Here is a tiny trained network, its code and every weight. The questions are about switching its units off for an input and a class, where a switched-off unit gives its printed mean instead of its output.

import numpy as np


def w(rows, s, z=0):
    codes = np.array(rows[::2]) - 128.0
    scale = np.full(codes.shape[1], s)
    scale[-1] = z or s
    return codes * scale


def norm(h):
    return h / np.sqrt((h * h).mean(-1, keepdims=True) + 1e-5)


def f(y):
    return np.maximum(y, 0)


def log_softmax(a):
    a = a - a.max(-1, keepdims=True)
    return a - np.log(np.exp(a).sum(-1, keepdims=True))


def net(x, mask):
    res = np.array(x, float).reshape(1, 4) / 4 @ E
    u = 0
    for l in range(2):
        y = f(norm(res) @ A[l][:, :-1].T + A[l][:, -1])
        res = res + np.where(mask[u : u + 4], y, B[l][:, -1]) @ B[l][:, :-1]
        u += 4
    return log_softmax(norm(res)[-1] @ U[:, :-1].T + U[:, -1])


A, B = {}, {}
E = w([
[36,193,76,174,101],'x0',
[207,77,41,31,81],'x1',
[145,175,30,67,254],'x2',
[113,43,63,227,173],'x3',
],0.0078)
A[0] = w([
[59,79,117,194,126,66],'L0N0',
[166,248,183,58,144,13],'L0N1',
[143,173,59,51,178,3],'L0N2',
[152,60,113,72,61,221],'L0N3',
],0.013,0.0036)
B[0] = w([
[178,221,121,133,143,210],'L0N0',
[59,80,103,185,217,223],'L0N1',
[67,115,223,7,37,225],'L0N2',
[190,63,110,167,74,254],'L0N3',
],0.012,0.0066)
A[1] = w([
[254,29,158,50,147,255],'L1N0',
[173,132,29,232,151,16],'L1N1',
[103,131,220,88,140,55],'L1N2',
[53,74,184,176,45,164],'L1N3',
],0.0094,0.0044)
B[1] = w([
[255,62,17,169,61,254],'L1N0',
[74,96,122,149,219,162],'L1N1',
[61,132,69,79,185,161],'L1N2',
[182,101,88,7,116,220],'L1N3',
],0.0099,0.0087)
U = w([
[104,146,100,252,228,169],'0',
[168,226,170,157,35,1],'1',
[36,135,144,34,137,114],'2',
[219,84,82,101,56,196],'3',
],0.02,0.0077)

Each question gives the input, the list of numbers given to net, and the class t.
The units are the neurons (one row each of A and B). Each row of codes is followed by its name. A weight is (code - 128) times the scale printed after its matrix; where a second scale follows, it is the last column's (A, B and U).
mask holds one flag per neuron, layer by layer. A switched-off neuron (its flag False) gives its mean, the last column of its row in B, instead of its output. The means were averaged over made-up inputs and are rounded, as every weight is.
A unit's drop is (log p(t) with every unit on - log p(t) with that unit switched off) / (log p(t) with every unit on - log p(t) with every unit switched off).
The circuit of an input: a set's keep is (log p(t) with only the set's units on - log p(t) with every unit switched off) / (log p(t) with every unit on - log p(t) with every unit switched off). Starting from all 8 units, units are removed one at a time, each time the one whose removal leaves the highest keep (on an exact tie, the one counted first), for as long as the keep stays at least 0.8.
units of the circuit, in order: the units of the circuit, biggest drop first
k most important neurons: the k neurons with the biggest drops, biggest first
k most important neurons of layer l: the k neurons of layer l with the biggest drops, biggest first
drop when u is switched off: that unit's drop, to one decimal
input [-8,-7,-3,-7], class 0: units of the circuit, in order	(L0N1)
input [3,2,4,7], class 0: 2 most important neurons of layer 0	(L0N0 L0N3)
input [-3,-1,3,-5], class 2: units of the circuit, in order	(L0N2 L0N1)
input [2,-2,-8,1], class 1: 2 most important neurons	(L0N0 L1N0)
input [-1,-2,-2,-2], class 2: units of the circuit, in order	(L1N0 L0N3)
input [-1,-2,8,6], class 2: units of the circuit, in order	(L0N3 L0N2)
input [5,-8,-4,0], class 1: 2 most important neurons of layer 1	(L1N1 L1N2)
input [6,0,2,2], class 0: units of the circuit, in order	(L1N3 L0N0)
input [0,-4,-8,8], class 0: 3 most important neurons	(L0N2 L0N0 L1N0)
input [8,-7,-8,4], class 1: 3 most important neurons	(L0N1 L1N3 L1N2)
input [1,-1,1,-3], class 2: 2 most important neurons	(L0N2 L1N0)
input [-6,-4,0,-1], class 0: 2 most important neurons	(L0N2 L0N3)
input [0,-8,0,-5], class 0: 2 most important neurons	(L0N2 L0N1)
input [-3,-4,8,-7], class 2: units of the circuit, in order	(L0N2)
input [4,4,-4,8], class 0: 3 most important neurons	(L0N2 L0N0 L1N1)
input [7,0,-5,5], class 0: 3 most important neurons	(L0N2 L0N0 L1N1)
input [-1,-7,-6,-1], class 1: 2 most important neurons	(L0N2 L0N0)
input [7,-4,5,-1], class 2: 2 most important neurons	(L1N0 L0N2)
input [-8,-4,8,-3], class 2: 2 most important neurons	(L0N2 L0N3)
input [0,-4,3,-1], class 0: 2 most important neurons of layer 0	(L0N1 L0N2)
input [1,-1,6,-4], class 2: drop when L0N2 is switched off	0.4
input [-3,-4,8,-4], class 2: drop when L0N2 is switched off	0.6
input [7,-8,-2,-5], class 0: drop when L0N1 is switched off	0.1
input [-1,-1,2,7], class 0: drop when L0N3 is switched off	0.0
